Below are the code and all the weights of a small trained network. Each question names an input and a target symbol and asks about switching units off, where a switched-off unit gives its printed mean instead of its output.

import numpy as np


def w(rows, s, z=0):
    codes = np.array(rows[::2]) - 128.0
    scale = np.full(codes.shape[1], s)
    scale[-1] = z or s
    return codes * scale


def norm(h):
    return h / np.sqrt((h * h).mean(-1, keepdims=True) + 1e-5)


def softmax(a):
    e = np.exp(a - a.max(-1, keepdims=True))
    return e / e.sum(-1, keepdims=True)


def log_softmax(a):
    a = a - a.max(-1, keepdims=True)
    return a - np.log(np.exp(a).sum(-1, keepdims=True))


def net(x, mask):
    ids = ['βγδεηθλμπσφψω'.index(c) for c in x.split()]
    T = len(ids)
    res = E[ids] + P[:T]
    u = 0
    for l in range(3):
        r = norm(res)
        for j in range(2):
            rows = slice(2 * j, 2 * j + 2)
            q, k, v = (r @ M[l][rows].T for M in (Q, K, V))
            z = softmax(np.where(np.tri(T) > 0, q @ k.T / 2**0.5, -1e9)) @ v
            o = O[l][rows]
            res = res + np.where(mask[u + j], z, o[:, -1]) @ o[:, :-1]
        u += 2
    return log_softmax(norm(res)[-1] @ U[:, :-1].T + U[:, -1])


Q, K, V, O = {}, {}, {}, {}
E = w([
[94,132,193,117,155,107,106,129],'β',
[99,157,94,140,144,144,159,93],'γ',
[129,182,125,145,88,133,116,163],'δ',
[131,178,95,121,182,57,135,111],'ε',
[69,91,107,122,71,127,50,93],'η',
[84,88,99,114,157,72,115,162],'θ',
[126,181,86,67,143,182,83,128],'λ',
[147,197,124,143,172,162,133,107],'μ',
[85,129,144,150,103,253,112,134],'π',
[60,165,128,86,175,118,174,153],'σ',
[133,139,110,142,144,158,175,171],'φ',
[124,98,127,128,170,94,163,96],'ψ',
[158,113,161,195,61,117,124,119],'ω',
],0.025)
P = w([
[131,41,147,253,168,202,143,197],'0',
[59,175,172,91,174,13,139,96],'1',
[77,185,168,110,143,36,144,123],'2',
[51,184,150,138,146,63,135,133],'3',
[63,188,175,142,117,73,160,160],'4',
[70,179,167,139,106,96,156,176],'5',
[80,173,184,141,68,107,176,201],'6',
[37,179,155,183,110,122,133,166],'7',
[66,180,154,162,104,116,156,185],'8',
[40,162,175,201,92,106,164,185],'9',
[58,172,166,178,101,127,169,196],'10',
[50,165,158,210,103,141,140,188],'11',
],0.0058)
Q[0] = w([
[212,254,182,110,149,153,144,174],'0.h0',
[29,196,68,242,136,149,135,142],'0.h0',
[98,122,146,46,129,119,94,229],'0.h1',
[186,85,132,53,124,106,99,67],'0.h1',
],0.0061)
K[0] = w([
[84,155,212,134,144,136,86,113],'0.h0',
[1,60,149,232,185,155,222,171],'0.h0',
[114,150,181,83,95,91,133,169],'0.h1',
[152,247,123,129,132,87,182,109],'0.h1',
],0.0056)
V[0] = w([
[5,201,253,65,188,189,183,126],'0.h0',
[151,101,240,56,126,231,6,93],'0.h0',
[50,111,158,235,183,177,113,65],'0.h1',
[29,163,166,111,124,56,74,224],'0.h1',
],0.0052)
O[0] = w([
[88,175,217,131,145,97,76,148,254],'0.h0',
[113,75,161,133,151,191,105,86,47],'0.h0',
[70,151,105,136,92,118,144,178,203],'0.h1',
[130,112,84,254,180,93,28,181,199],'0.h1',
],0.0075,0.008)
Q[1] = w([
[147,74,103,172,134,151,93,56],'1.h0',
[228,46,129,9,90,160,213,142],'1.h0',
[254,124,68,122,101,140,161,126],'1.h1',
[133,55,98,28,149,148,120,67],'1.h1',
],0.0056)
K[1] = w([
[144,194,115,111,124,117,113,100],'1.h0',
[127,159,254,93,122,54,56,117],'1.h0',
[121,156,137,45,119,66,120,180],'1.h1',
[191,142,152,98,81,111,139,143],'1.h1',
],0.0074)
V[1] = w([
[98,253,54,102,103,191,160,179],'1.h0',
[111,87,242,84,91,206,183,193],'1.h0',
[28,93,50,145,149,183,142,138],'1.h1',
[238,113,88,89,131,183,179,129],'1.h1',
],0.006)
O[1] = w([
[185,111,139,89,124,97,180,101,254],'1.h0',
[154,63,133,189,141,56,164,184,107],'1.h0',
[117,151,5,113,118,105,151,105,180],'1.h1',
[137,166,94,231,182,177,69,169,9],'1.h1',
],0.011,0.0088)
Q[2] = w([
[240,41,91,151,169,203,124,176],'2.h0',
[225,117,20,254,223,207,48,101],'2.h0',
[214,126,86,180,167,184,57,141],'2.h1',
[191,73,133,142,213,144,113,85],'2.h1',
],0.0063)
K[2] = w([
[97,163,187,2,138,50,166,82],'2.h0',
[115,129,168,74,64,113,134,116],'2.h0',
[94,134,170,68,78,116,61,131],'2.h1',
[101,176,120,54,88,155,180,85],'2.h1',
],0.0086)
V[2] = w([
[198,131,2,108,26,93,65,161],'2.h0',
[192,136,198,109,155,180,43,11],'2.h0',
[12,99,53,85,39,79,24,142],'2.h1',
[126,177,126,232,95,191,52,208],'2.h1',
],0.0057)
O[2] = w([
[173,89,115,83,85,105,97,95,175],'2.h0',
[113,169,101,88,172,6,157,111,2],'2.h0',
[166,116,141,64,157,137,165,222,167],'2.h1',
[74,199,114,125,78,70,85,167,48],'2.h1',
],0.011,0.0074)
U = w([
[103,99,247,126,167,116,77,135,206],'β',
[83,194,76,98,57,134,209,75,215],'γ',
[147,222,93,208,60,85,74,207,149],'δ',
[197,168,78,134,189,6,102,109,95],'ε',
[79,71,73,80,27,104,33,72,72],'η',
[141,43,36,110,150,70,97,222,197],'θ',
[145,117,63,62,152,183,45,166,103],'λ',
[137,232,167,221,173,158,105,32,117],'μ',
[31,89,109,185,122,241,102,129,46],'π',
[21,155,153,108,178,114,166,188,2],'σ',
[125,118,49,226,145,127,181,222,109],'φ',
[171,6,129,122,156,145,175,64,98],'ψ',
[161,84,122,254,60,94,94,102,114],'ω',
],0.0096,0.0054)

Each question gives the input, a string of symbols that net reads in full, and the target symbol t.
The units are the heads (2 rows each of Q, K, V and O). Each row of codes is followed by its name. A weight is (code - 128) times the scale printed after its matrix; where a second scale follows, it is the last column's (O and U).
mask holds one flag per head, layer by layer. A switched-off head (its flag False) gives its mean, the last column of its rows in O, instead of its output. The means were averaged over made-up inputs and are rounded, as every weight is.
A unit's drop is (log p(t) with every unit on - log p(t) with that unit switched off) / (log p(t) with every unit on - log p(t) with every unit switched off).
The circuit of an input: a set's keep is (log p(t) with only the set's units on - log p(t) with every unit switched off) / (log p(t) with every unit on - log p(t) with every unit switched off). Starting from all 6 units, units are removed one at a time, each time the one whose removal leaves the highest keep (on an exact tie, the one counted first), for as long as the keep stays at least 0.8.
circuit, biggest first: the units of the circuit, biggest drop first
unit that matters most: the unit with the biggest drop
heads that matter: for each layer, one digit per head in row order, 1 if its drop is at least 0.15 and else 0, layers parted by /
input β γ β π, target σ: unit that matters most => 2.h0
input ω δ θ ω ε φ λ δ δ γ θ φ, target δ: heads that matter => 10 / 11 / 01
input λ δ γ, target ε: circuit, biggest first => (2.h0, 0.h0)
input ω γ π δ μ δ δ γ γ σ μ, target δ: circuit, biggest first => (0.h0, 1.h0, 2.h1)
input ω β μ θ γ μ, target δ: heads that matter => 10 / 11 / 01
input ω ω ε γ ω δ ε, target δ: circuit, biggest first => (1.h1, 1.h0, 2.h1, 0.h0)
input δ γ β δ ω δ γ ε θ λ, target η: circuit, biggest first => (0.h0, 1.h1, 2.h0)
input ω σ γ σ γ γ, target δ: circuit, biggest first => (0.h0, 2.h1, 1.h0)
input λ β β σ ε ω γ γ π, target γ: circuit, biggest first => (2.h0, 1.h1)
input β δ γ η δ γ ω γ μ β, target σ: circuit, biggest first => (2.h0, 1.h0, 0.h0)
input σ β δ ε δ ψ, target β: circuit, biggest first => (1.h1, 1.h0, 0.h0)
input β σ λ η θ, target σ: circuit, biggest first => (1.h0, 2.h0)
input ε ε θ β η γ γ ω, target γ: heads that matter => 00 / 10 / 10
input γ γ γ δ ω, target ψ: circuit, biggest first => (2.h1, 0.h1)
input σ β δ, target β: circuit, biggest first => (1.h1, 0.h0)
input γ θ γ η θ σ γ β π β φ, target ψ: circuit, biggest first => (2.h1, 1.h0, 1.h1, 0.h1)
input δ δ ω σ π θ ω γ, target η: circuit, biggest first => (0.h0, 2.h0, 1.h1)
input π ω ω β σ β γ, target φ: unit that matters most => 1.h0
input δ γ ω θ, target η: heads that matter => 10 / 11 / 11
input δ σ σ ω δ θ γ, target η: unit that matters most => 0.h0
input γ δ ε θ β γ θ β μ, target ψ: heads that matter => 01 / 10 / 01
input δ γ γ γ β, target η: heads that matter => 10 / 01 / 11
input σ μ β ε μ, target β: heads that matter => 10 / 01 / 00
input γ λ η φ θ, target ψ: heads that matter => 01 / 10 / 11
input λ ω ω γ β ψ ω γ φ ψ, target ε: heads that matter => 10 / 01 / 10
input ψ μ μ λ, target π: heads that matter => 01 / 11 / 10
